How the points are linked:
ζ: Lam->San, Buv->Tus, Vod->Fum, Dil->Tal, Seb->Par, Ros->Gof, Nog->Vuz, Ser->Zun, Bov->Gik, Vam->Fir, Gam->Tun, Sul->Piz, Dif->Bem, Sug->Muf, Zoz->Bik, Zet->Zav, Zer->Nop, Guz->Viz, Vem->Bom, Bir->Gug, Tus->Buv, Suf->Ror, Tud->Ber, Baz->Bif, Sib->Kub, Gik->Bov, Veg->Vol, Piv->Geg, Fum->Vod, Gan->Gav, Muz->Nub, Bep->Gos, Gon->Faz, Mog->Bol, Lop->Fam, Zun->Ser, Dor->Lat, Bif->Baz, Giv->Kig, Faz->Gon, Ber->Tud, Lup->Buk, Bem->Dif, Zuv->Dud, Kog->Ven, Meb->Ran, Sep->Pep, Ruf->Gop, Buk->Lup, Gib->Leg, Vuz->Nog, Gor->Pim, Zaf->Zur, Pek->Nir, Pep->Sep, Kon->Ref, Fof->Pak, Fev->Rer, Gug->Bir, Pim->Gor, Nuf->Vig, Ger->Ked, Muf->Sug, Tal->Dil, Ref->Kon, Kug->Tel, Mul->Fud, Leg->Gib, Bol->Mog, Vol->Veg, Biz->Gel, Dus->Sop, Ror->Suf, Ges->Dol, Zav->Zet, Fir->Vam, Fud->Mul, Dol->Ges, Fal->Did, Bek->Dob, Pil->Feb, Fov->Kes, Ven->Kog, Viz->Guz, Zur->Zaf, Nir->Pek, Piz->Sul, Gel->Biz, Zuz->Mek, Bik->Zoz, Bip->Rop, Ran->Meb, Rop->Bip, Fis->Gep, Vig->Nuf, Rer->Fev, Kig->Giv, Tel->Kug, Ked->Ger, Tun->Gam, San->Lam, Gop->Ruf, Fuz->Vak, Did->Fal, Ril->Mez, Sop->Dus, Gep->Fis, Par->Seb, Dob->Bek, Gav->Gan, Dud->Zuv, Vak->Fuz, Gof->Ros, Pak->Fof, Kes->Fov, Nop->Zer, Geg->Piv, Gos->Bep, Bom->Vem, Fam->Lop, Mez->Ril, Feb->Pil, Mek->Zuz, Kub->Sib, Lat->Dor, Nub->Muz
δ: Lam->Ges, Buv->Gel, Vod->Dil, Dil->Vod, Seb->Lat, Ros->Dif, Nog->Kig, Ser->Fir, Bov->Gan, Vam->Zun, Gam->Tel, Sul->Fal, Dif->Ros, Sug->Pep, Zoz->Vak, Zet->Bek, Zer->Fam, Guz->Tud, Vem->Faz, Bir->Bif, Tus->Biz, Suf->Feb, Tud->Guz, Baz->Gug, Sib->Pim, Gik->Gav, Veg->Sop, Piv->Pak, Fum->Tal, Gan->Bov, Muz->Fis, Bep->Rop, Gon->Bom, Mog->Mek, Lop->Nop, Zun->Vam, Dor->Par, Bif->Bir, Giv->Vuz, Faz->Vem, Ber->Viz, Lup->Zur, Bem->Gof, Zuv->Fev, Kog->Kes, Meb->Fud, Sep->Muf, Ruf->Vig, Buk->Zaf, Gib->Nir, Vuz->Giv, Gor->Kub, Zaf->Buk, Pek->Leg, Pep->Sug, Kon->Mez, Lol->Ger, Fof->Geg, Fev->Zuv, Gug->Baz, Pim->Sib, Nuf->Gop, Ger->Lol, Muf->Sep, Tal->Fum, Ref->Ril, Kug->Tun, Mul->Ran, Leg->Pek, Bol->Zuz, Vol->Dus, Biz->Tus, Dus->Vol, Ror->Pil, Ges->Lam, Zav->Dob, Fir->Ser, Fud->Meb, Dol->San, Fal->Sul, Bek->Zet, Pil->Ror, Fov->Ven, Ven->Fov, Viz->Ber, Zur->Lup, Nir->Gib, Piz->Did, Gel->Buv, Zuz->Bol, Bik->Fuz, Bip->Gos, Ran->Mul, Rop->Bep, Fis->Muz, Vig->Ruf, Rer->Dud, Kig->Nog, Tel->Gam, Tun->Kug, San->Dol, Gop->Nuf, Fuz->Bik, Did->Piz, Ril->Ref, Sop->Veg, Gep->Nub, Par->Dor, Dob->Zav, Gav->Gik, Dud->Rer, Vak->Zoz, Gof->Bem, Pak->Piv, Kes->Kog, Nop->Lop, Geg->Fof, Gos->Bip, Bom->Gon, Fam->Zer, Mez->Kon, Feb->Suf, Mek->Mog, Kub->Gor, Lat->Seb, Nub->Gep
φ: Lam->Gor, Buv->Gos, Vod->Buk, Dil->Zaf, Seb->Did, Ros->Meb, Nog->Nuf, Ser->Feb, Bov->Vak, Vam->Ror, Gam->Dus, Sul->Dor, Dif->Fud, Sug->Gug, Zoz->Gan, Zet->Fof, Zer->Rer, Guz->Pek, Vem->Mek, Bir->Muf, Tus->Bep, Suf->Fir, Tud->Leg, Baz->Pep, Sib->Dol, Gik->Fuz, Veg->Kug, Piv->Dob, Fum->Lup, Gan->Zoz, Muz->Ref, Bep->Tus, Gon->Bol, Mog->Faz, Lop->Zuv, Zun->Pil, Dor->Sul, Bif->Sep, Giv->Ruf, Faz->Mog, Ber->Gib, Lup->Fum, Bem->Mul, Zuv->Lop, Kog->Ked, Meb->Ros, Sep->Bif, Ruf->Giv, Buk->Vod, Gib->Ber, Vuz->Vig, Gor->Lam, Zaf->Dil, Pek->Guz, Pep->Baz, Kon->Nub, Lol->Fov, Fof->Zet, Fev->Nop, Gug->Sug, Pim->San, Nuf->Nog, Ger->Ven, Muf->Bir, Tal->Zur, Ref->Muz, Kug->Veg, Mul->Bem, Leg->Tud, Bol->Gon, Vol->Tel, Biz->Rop, Dus->Gam, Ror->Vam, Ges->Kub, Zav->Pak, Fir->Suf, Fud->Dif, Dol->Sib, Fal->Par, Bek->Geg, Pil->Zun, Fov->Lol, Ven->Ger, Viz->Nir, Zur->Tal, Nir->Viz, Piz->Lat, Gel->Bip, Zuz->Bom, Bik->Gav, Bip->Gel, Ran->Gof, Rop->Biz, Fis->Ril, Vig->Vuz, Rer->Zer, Kig->Gop, Tel->Vol, Ked->Kog, Tun->Sop, San->Pim, Gop->Kig, Fuz->Gik, Did->Seb, Ril->Fis, Sop->Tun, Gep->Mez, Par->Fal, Dob->Piv, Gav->Bik, Dud->Fam, Vak->Bov, Gof->Ran, Pak->Zav, Nop->Fev, Geg->Bek, Gos->Buv, Bom->Zuz, Fam->Dud, Mez->Gep, Feb->Ser, Mek->Vem, Kub->Ges, Lat->Piz, Nub->Kon
ψ: Lam->Giv, Buv->Vak, Vod->Fev, Dil->Zuv, Seb->Bir, Ros->Vol, Nog->Dol, Ser->Fis, Bov->Gos, Vam->Nub, Gam->Fud, Sul->Pep, Dif->Dus, Sug->Fal, Zoz->Gel, Zet->Lol, Zer->Lup, Guz->Zuz, Vem->Nir, Bir->Seb, Tus->Fuz, Suf->Ref, Tud->Bol, Baz->Dor, Sib->Nuf, Gik->Bep, Veg->Gof, Piv->Kog, Fum->Rer, Gan->Bip, Muz->Fir, Bep->Gik, Gon->Leg, Mog->Ber, Lop->Zaf, Zun->Gep, Dor->Baz, Bif->Lat, Giv->Lam, Faz->Gib, Ber->Mog, Lup->Zer, Bem->Sop, Zuv->Dil, Kog->Piv, Meb->Tel, Sep->Piz, Ruf->Gor, Buk->Nop, Gib->Faz, Vuz->Ges, Gor->Ruf, Zaf->Lop, Pek->Bom, Pep->Sul, Kon->Ror, Lol->Zet, Fof->Fov, Fev->Vod, Gug->Par, Pim->Gop, Nuf->Sib, Ger->Bek, Muf->Did, Tal->Dud, Ref->Suf, Kug->Ran, Mul->Tun, Leg->Gon, Bol->Tud, Vol->Ros, Biz->Bik, Dus->Dif, Ror->Kon, Ges->Vuz, Fir->Muz, Fud->Gam, Dol->Nog, Fal->Sug, Bek->Ger, Pil->Mez, Fov->Fof, Ven->Geg, Viz->Mek, Zur->Fam, Nir->Vem, Piz->Sep, Gel->Zoz, Zuz->Guz, Bik->Biz, Bip->Gan, Ran->Kug, Rop->Gav, Fis->Ser, Vig->Kub, Rer->Fum, Kig->San, Tel->Meb, Ked->Dob, Tun->Mul, San->Kig, Gop->Pim, Fuz->Tus, Did->Muf, Ril->Feb, Sop->Bem, Gep->Zun, Par->Gug, Dob->Ked, Gav->Rop, Dud->Tal, Vak->Buv, Gof->Veg, Pak->Kes, Kes->Pak, Nop->Buk, Geg->Ven, Gos->Bov, Bom->Pek, Fam->Zur, Mez->Pil, Feb->Ril, Mek->Viz, Kub->Vig, Lat->Bif, Nub->Vam
η: Lam->Kug, Buv->Ger, Vod->Muf, Dil->Sep, Seb->Nop, Ros->Gop, Nog->Fud, Ser->Nir, Bov->Geg, Vam->Leg, Gam->Dol, Sul->Dud, Dif->Nuf, Sug->Fum, Zoz->Zet, Zet->Zoz, Zer->Par, Guz->Pil, Vem->Fis, Bir->Buk, Tus->Ked, Suf->Ber, Tud->Ror, Baz->Zur, Sib->Dus, Gik->Piv, Veg->Gor, Piv->Gik, Fum->Sug, Gan->Fof, Muz->Faz, Bep->Kog, Gon->Nub, Mog->Ref, Lop->Lat, Zun->Pek, Dor->Fam, Bif->Zaf, Giv->Ran, Faz->Muz, Ber->Suf, Lup->Gug, Bem->Vig, Zuv->Piz, Kog->Bep, Meb->Kig, Sep->Dil, Ruf->Gof, Buk->Bir, Gib->Fir, Vuz->Mul, Gor->Veg, Zaf->Bif, Pek->Zun, Pep->Tal, Kon->Bol, Lol->Gel, Fof->Gan, Fev->Did, Gug->Lup, Pim->Vol, Nuf->Dif, Ger->Buv, Muf->Vod, Tal->Pep, Ref->Mog, Kug->Lam, Mul->Vuz, Leg->Vam, Bol->Kon, Vol->Pim, Dus->Sib, Ror->Tud, Ges->Tun, Zav->Bik, Fir->Gib, Fud->Nog, Dol->Gam, Fal->Rer, Bek->Vak, Pil->Guz, Fov->Bip, Ven->Gos, Viz->Feb, Zur->Baz, Nir->Ser, Piz->Zuv, Gel->Lol, Zuz->Mez, Bik->Zav, Bip->Fov, Ran->Giv, Rop->Kes, Fis->Vem, Vig->Bem, Rer->Fal, Kig->Meb, Tel->San, Ked->Tus, Tun->Ges, San->Tel, Gop->Ros, Fuz->Dob, Did->Fev, Ril->Mek, Sop->Kub, Gep->Bom, Par->Zer, Dob->Fuz, Gav->Pak, Dud->Sul, Vak->Bek, Gof->Ruf, Pak->Gav, Kes->Rop, Nop->Seb, Geg->Bov, Gos->Ven, Bom->Gep, Fam->Dor, Mez->Zuz, Feb->Viz, Mek->Ril, Kub->Sop, Lat->Lop, Nub->Gon
κ: Lam->Lop, Buv->Mek, Vod->Vig, Dil->Ruf, Seb->Tun, Ros->Pep, Nog->Lup, Ser->Geg, Bov->Nir, Vam->Pak, Gam->Par, Sul->Vol, Dif->Sug, Sug->Dif, Zoz->Ber, Zet->Suf, Zer->Dol, Guz->Fuz, Vem->Gos, Bir->Mul, Tus->Zuz, Suf->Zet, Tud->Bik, Baz->Meb, Sib->Rer, Gik->Pek, Veg->Piz, Piv->Zun, Fum->Nuf, Gan->Gib, Muz->Fov, Bep->Bom, Gon->Rop, Mog->Gel, Lop->Lam, Zun->Piv, Dor->Tel, Bif->Ran, Giv->Zaf, Faz->Bip, Ber->Zoz, Lup->Nog, Bem->Muf, Zuv->Gor, Kog->Gep, Meb->Baz, Sep->Gof, Ruf->Dil, Buk->Vuz, Gib->Gan, Vuz->Buk, Gor->Zuv, Zaf->Giv, Pek->Gik, Pep->Ros, Lol->Ref, Fof->Fir, Fev->Kub, Gug->Fud, Pim->Dud, Nuf->Fum, Ger->Ril, Muf->Bem, Tal->Gop, Ref->Lol, Kug->Lat, Mul->Bir, Leg->Gav, Bol->Biz, Vol->Sul, Biz->Bol, Dus->Fal, Ror->Zav, Ges->Nop, Zav->Ror, Fir->Fof, Fud->Gug, Dol->Zer, Fal->Dus, Bek->Feb, Pil->Dob, Fov->Muz, Ven->Fis, Viz->Vak, Zur->Kig, Nir->Bov, Piz->Veg, Gel->Mog, Zuz->Tus, Bik->Tud, Bip->Faz, Ran->Bif, Rop->Gon, Fis->Ven, Vig->Vod, Rer->Sib, Kig->Zur, Tel->Dor, Ked->Mez, Tun->Seb, San->Fam, Gop->Tal, Fuz->Guz, Did->Sop, Ril->Ger, Sop->Did, Gep->Kog, Par->Gam, Dob->Pil, Gav->Leg, Dud->Pim, Vak->Viz, Gof->Sep, Pak->Vam, Kes->Nub, Nop->Ges, Geg->Ser, Gos->Vem, Bom->Bep, Fam->San, Mez->Ked, Feb->Bek, Mek->Buv, Kub->Fev, Lat->Kug, Nub->Kes
σ: Lam->Zuz, Buv->Fam, Vod->Gav, Dil->Gik, Ros->Ser, Nog->Ber, Ser->Ros, Bov->Tal, Vam->Bem, Gam->Ref, Sul->Ven, Dif->Fir, Sug->Fof, Zoz->Lup, Zet->Gug, Zer->Gel, Guz->Giv, Vem->Pim, Bir->Zav, Tus->Lop, Suf->Fud, Tud->Vuz, Baz->Bek, Sib->Faz, Gik->Dil, Veg->Gep, Piv->Sep, Fum->Gan, Gan->Fum, Muz->Dus, Bep->Zuv, Gon->Kub, Mog->Dol, Lop->Tus, Zun->Gof, Dor->Ger, Bif->Dob, Giv->Guz, Faz->Sib, Ber->Nog, Lup->Zoz, Bem->Vam, Zuv->Bep, Kog->Piz, Meb->Feb, Sep->Piv, Ruf->Pek, Buk->Bik, Gib->Nuf, Vuz->Tud, Gor->Bom, Zaf->Fuz, Pek->Ruf, Pep->Geg, Kon->Tun, Lol->Par, Fof->Sug, Fev->Rop, Gug->Zet, Pim->Vem, Nuf->Gib, Ger->Dor, Muf->Pak, Tal->Bov, Ref->Gam, Kug->Mez, Mul->Ror, Leg->Vig, Bol->Ges, Vol->Fis, Biz->Nop, Dus->Muz, Ror->Mul, Ges->Bol, Zav->Bir, Fir->Dif, Fud->Suf, Dol->Mog, Fal->Fov, Bek->Baz, Pil->Ran, Fov->Fal, Ven->Sul, Viz->Kig, Zur->Vak, Nir->Gop, Piz->Kog, Gel->Zer, Zuz->Lam, Bik->Buk, Bip->Rer, Ran->Pil, Rop->Fev, Fis->Vol, Vig->Leg, Rer->Bip, Kig->Viz, Tel->Ril, Ked->Lat, Tun->Kon, San->Mek, Gop->Nir, Fuz->Zaf, Did->Kes, Ril->Tel, Sop->Nub, Gep->Veg, Par->Lol, Dob->Bif, Gav->Vod, Dud->Gos, Vak->Zur, Gof->Zun, Pak->Muf, Kes->Did, Nop->Biz, Geg->Pep, Gos->Dud, Bom->Gor, Fam->Buv, Mez->Kug, Feb->Meb, Mek->San, Kub->Gon, Lat->Ked, Nub->Sop

In the rows, zero is written as 50.

The rows follow the links: the fewer symbols apart two points are, the more alike their rows tend to be.

Here are some points, each with a row of numbers. One shown again gets a slightly different row.
Mez
54 45 34 62 41 33 36 55 40 27 37 47 54 50 60 43 52 60 60 53 39 43 60 41 66 48 34 21 71 59 36 49 38 82 37 57 59 53 30 59 56
Tel
60 33 43 66 52 48 45 43 38 34 33 45 53 31 51 54 64 37 75 63 57 36 42 36 70 44 43 33 65 47 37 34 37 63 31 34 49 49 47 65 48
Pak
49 57 46 42 29 52 41 45 72 62 46 43 53 68 56 46 36 54 16 35 36 62 64 77 53 46 49 61 47 55 56 53 47 55 65 46 56 49 65 22 50
Seb
68 43 40 42 43 46 55 56 59 49 27 42 59 60 27 27 49 39 36 47 63 49 39 65 81 38 52 35 41 50 36 27 41 66 43 37 56 51 64 42 52
Gug
51 28 46 55 42 48 47 31 63 52 21 37 64 69 17 46 53 37 48 55 50 60 41 59 72 42 58 45 40 46 46 25 41 45 40 31 52 49 65 43 46
Zur
51 43 71 50 68 49 59 40 59 45 55 51 55 53 14 55 50 49 53 62 56 61 32 31 39 56 59 46 47 43 54 27 61 19 35 61 50 33 41 64 40
Lup
55 40 58 52 60 53 62 41 56 61 48 51 58 64 8 52 45 42 54 55 62 64 30 45 39 41 74 44 17 43 51 34 62 23 42 52 51 41 55 51 42
Fov
61 48 47 37 25 50 38 38 50 68 35 34 55 61 74 57 41 49 24 41 55 60 60 61 53 45 53 59 55 59 50 53 46 58 70 39 41 53 71 33 47
Kug
56 40 37 64 53 46 49 59 49 31 42 53 46 34 44 37 62 40 66 51 54 28 43 49 74 49 38 30 66 47 38 32 34 70 27 44 57 55 41 65 52
Vem
47 62 61 44 59 50 45 53 28 52 66 60 42 37 85 70 51 55 59 56 55 43 54 34 24 54 47 64 63 56 55 74 60 44 63 59 45 53 41 58 50
Fis
54 50 46 56 37 50 34 43 35 47 38 45 46 38 96 71 59 49 54 48 46 45 68 44 54 55 37 55 86 56 49 63 35 67 56 42 46 54 50 48 43
Dol
41 51 41 62 69 55 53 55 24 49 49 58 49 35 38 51 62 32 86 59 63 40 28 31 40 34 63 37 26 45 44 48 59 41 45 46 48 53 50 65 54
Leg
24 62 46 52 53 58 54 61 44 58 77 59 37 46 56 49 39 59 55 37 35 46 59 51 24 47 53 61 34 49 58 82 59 47 65 59 53 58 43 40 60
Buk
48 53 52 46 65 50 67 57 63 53 57 49 55 61 5 32 43 47 48 46 56 53 34 53 42 46 63 39 15 41 49 38 61 30 44 57 56 43 50 52 55
Tun
47 42 24 64 49 51 49 63 40 39 35 45 49 41 39 34 60 32 65 46 55 34 43 55 74 36 48 31 42 49 37 36 36 73 37 37 57 56 58 56 63
Rop
58 73 53 28 44 47 56 59 41 67 64 51 49 60 66 44 34 57 18 38 56 58 54 59 29 46 57 59 39 60 46 69 64 48 74 61 46 54 56 35 57
Buv
65 55 63 39 48 30 48 38 34 46 46 49 60 61 49 65 37 65 33 62 57 69 45 29 30 52 58 30 57 66 49 52 61 41 46 70 46 38 30 62 41
Zuz
47 61 43 51 58 41 46 62 26 32 57 61 45 37 52 43 45 61 67 53 43 48 48 26 33 49 41 25 53 61 44 63 51 59 46 71 52 50 21 68 60
Piv
54 53 60 42 33 47 47 39 78 44 49 44 45 61 61 52 41 65 13 41 35 59 73 70 58 59 38 67 71 58 56 49 40 52 57 48 52 46 50 31 46
Nir
34 55 61 53 57 55 46 46 39 54 73 58 42 43 73 70 49 59 65 54 36 55 62 34 21 63 44 66 57 45 66 80 61 36 60 65 45 51 39 57 49
Ges
43 53 38 57 66 51 60 73 31 45 58 62 45 39 28 31 55 36 77 48 58 37 31 40 41 39 61 30 25 46 39 50 60 56 42 55 54 54 46 69 67
Gib
24 57 55 48 54 60 46 49 34 65 67 57 48 48 63 63 48 55 62 44 40 52 62 38 20 46 56 64 29 48 60 80 59 40 68 57 44 60 53 42 54
Dud
67 59 70 35 65 55 65 47 51 61 59 50 41 43 62 61 51 40 31 57 74 48 34 45 32 61 53 71 62 46 54 42 66 19 57 52 40 42 63 51 38
Pek
33 60 57 50 63 51 52 62 44 48 80 71 35 43 66 53 48 67 55 47 31 47 64 41 28 67 44 61 54 49 63 73 60 40 57 69 51 50 31 53 56
Meb
44 25 43 72 52 49 42 39 55 31 37 49 51 39 32 55 67 42 81 58 42 44 48 40 74 46 41 42 61 35 48 30 37 55 24 39 51 49 46 65 45
Dob
58 43 48 50 31 36 36 40 67 37 34 40 56 72 37 50 41 68 25 48 32 67 64 52 67 57 41 32 67 60 47 37 38 63 40 60 57 41 36 46 48

Each walk starts at a row. The symbols on each line, taken left to right, move it on to the next point.
Answer with the point's row; about right is enough.
start 50 35 31 68 49 50 41 49 39 49 29 41 55 41 41 47 65 32 80 51 60 36 42 43 72 40 48 32 47 45 37 36 40 64 39 30 50 59 59 51 51
φ σ η η κ σ	65 50 51 42 40 62 52 43 59 66 34 38 55 53 58 51 56 27 32 48 72 45 45 70 65 45 57 70 53 44 44 34 45 46 60 24 40 49 83 26 44
κ η δ ζ ψ φ φ	32 59 59 53 73 60 64 65 57 48 82 70 31 31 50 47 59 48 67 49 41 36 44 47 34 62 45 74 47 33 57 53 54 31 45 57 52 47 37 61 53
start 51 65 59 44 70 58 68 68 44 43 74 62 29 25 65 45 58 40 58 52 59 29 39 48 37 58 43 63 55 40 47 55 60 38 51 51 49 47 39 61 51
ψ φ φ η δ	33 45 38 63 49 68 53 54 62 53 55 52 43 44 52 36 60 35 65 36 44 29 52 70 68 48 40 74 39 38 53 47 38 59 51 25 57 60 66 40 57
φ η δ ζ ζ	35 47 51 61 75 47 60 57 51 32 65 66 40 33 27 41 55 52 73 55 43 42 36 37 41 53 47 40 46 43 47 42 51 47 28 65 56 48 26 75 56
start 62 69 61 28 55 63 72 65 53 64 62 54 43 48 43 33 40 37 27 42 70 44 35 67 39 49 64 67 30 43 46 50 65 37 60 48 48 49 65 43 57
κ κ ζ ψ σ ζ φ δ	51 56 60 38 52 33 49 48 55 37 60 51 53 69 31 46 33 77 32 52 36 70 52 45 33 59 52 30 49 59 51 53 56 41 42 82 55 39 25 60 51
η φ ζ κ κ η σ	52 51 75 38 63 61 64 38 70 60 65 54 45 49 48 59 50 45 37 57 61 56 46 50 35 64 53 80 56 37 63 38 63 15 51 51 46 35 52 47 32
start 53 64 69 34 67 54 70 51 73 52 75 58 36 50 40 44 46 53 27 50 53 48 45 59 39 66 53 72 52 40 60 36 60 24 52 59 49 38 52 43 42
ζ φ κ σ σ	36 39 54 64 71 50 51 50 38 41 60 60 47 36 35 56 65 48 84 62 48 44 34 19 45 54 51 43 48 39 54 41 53 36 27 56 50 46 37 72 43
η κ σ ψ ζ η κ η φ	54 55 40 48 36 49 42 58 47 42 47 52 44 39 88 52 48 53 44 37 38 38 69 55 59 57 24 49 79 56 44 61 34 78 54 49 49 57 42 47 57
start 32 44 50 63 58 42 40 47 31 40 57 58 56 42 49 68 51 65 74 57 35 56 52 26 30 57 52 35 52 49 57 63 51 49 40 70 47 49 24 71 49
δ σ σ κ η η	44 45 58 49 48 40 42 39 38 61 51 42 62 74 24 55 34 63 46 51 42 76 53 35 30 44 74 34 23 56 55 59 62 33 57 70 50 44 46 47 47
κ ψ κ σ ψ ψ	67 52 54 43 65 47 63 53 37 61 42 47 60 57 24 43 45 35 51 57 75 53 26 43 40 38 71 39 26 46 43 30 65 32 47 47 44 39 58 56 43
start 29 28 30 71 38 45 29 40 41 42 29 44 63 57 44 62 58 53 74 46 30 59 63 45 61 37 45 32 44 58 44 57 38 73 43 44 54 59 47 51 53
σ ψ δ σ κ δ δ φ	71 47 59 38 32 45 36 35 57 54 41 38 50 59 80 63 44 57 21 48 52 56 65 55 65 57 42 62 83 56 50 50 47 54 60 41 41 45 58 38 33
φ ζ σ ψ κ σ φ	33 46 42 56 34 51 37 48 62 42 61 57 40 37 77 50 50 60 51 39 20 45 70 59 61 58 26 59 73 50 58 62 31 69 51 52 53 58 37 45 55
start 69 60 56 39 69 41 70 64 52 38 54 56 47 49 25 33 43 47 38 61 69 43 29 43 48 52 57 32 48 51 35 28 57 39 38 64 52 32 38 66 50
δ δ ψ η δ	55 39 42 56 45 50 50 47 77 46 33 36 57 65 10 33 46 46 43 42 53 55 46 63 77 41 53 38 35 47 44 21 40 58 40 40 57 47 59 42 49
ψ φ σ ψ φ η σ δ	55 57 62 44 71 44 66 52 72 34 63 56 48 52 9 35 44 57 43 58 53 56 35 49 44 63 54 43 42 45 48 31 59 28 30 67 53 40 38 60 47
start 74 51 67 42 64 39 63 44 45 44 46 51 54 51 29 56 51 45 46 70 75 53 29 33 44 52 60 40 54 49 40 26 63 28 36 59 45 35 44 64 38
κ κ κ δ φ σ	42 59 46 45 55 54 43 54 13 67 63 57 46 41 76 63 47 49 61 46 56 44 54 42 21 43 57 58 39 56 56 81 60 50 72 50 40 59 53 49 56
ζ ζ ψ φ σ η φ	32 37 39 65 46 66 46 39 61 59 41 46 45 41 54 54 68 29 74 44 46 38 50 59 66 44 44 75 43 32 57 44 44 50 49 20 45 64 70 41 48
start 67 70 64 29 58 56 76 62 60 50 65 57 38 41 51 38 47 45 25 46 72 41 37 60 38 64 52 70 55 46 49 41 67 29 56 53 46 37 53 53 46
φ ζ η κ δ ζ κ δ σ	72 45 43 45 33 32 39 49 57 35 29 42 54 63 52 38 42 64 22 48 48 57 58 49 63 55 38 24 70 64 38 38 36 68 47 58 54 41 42 48 48
ψ φ κ δ ψ ψ	27 48 32 61 32 54 37 55 54 53 52 45 49 49 67 48 51 56 55 31 20 43 77 68 56 47 43 60 48 52 58 71 36 72 61 41 54 66 53 34 62
start 59 61 47 33 28 47 46 51 60 63 39 42 53 65 70 41 37 54 13 38 52 52 58 68 59 48 48 53 51 60 44 54 45 64 67 45 51 55 63 25 54
ψ η ψ η κ ζ δ δ	45 48 36 55 32 56 34 49 33 62 36 43 53 48 86 64 54 43 55 41 44 47 66 55 55 39 46 58 56 52 47 76 43 74 68 34 43 64 62 39 52
ψ σ ψ ζ κ φ ζ δ	73 38 52 51 47 41 50 37 60 40 20 36 58 54 41 50 57 40 41 58 68 53 39 46 73 51 46 37 70 48 38 23 40 52 31 37 49 37 53 53 40
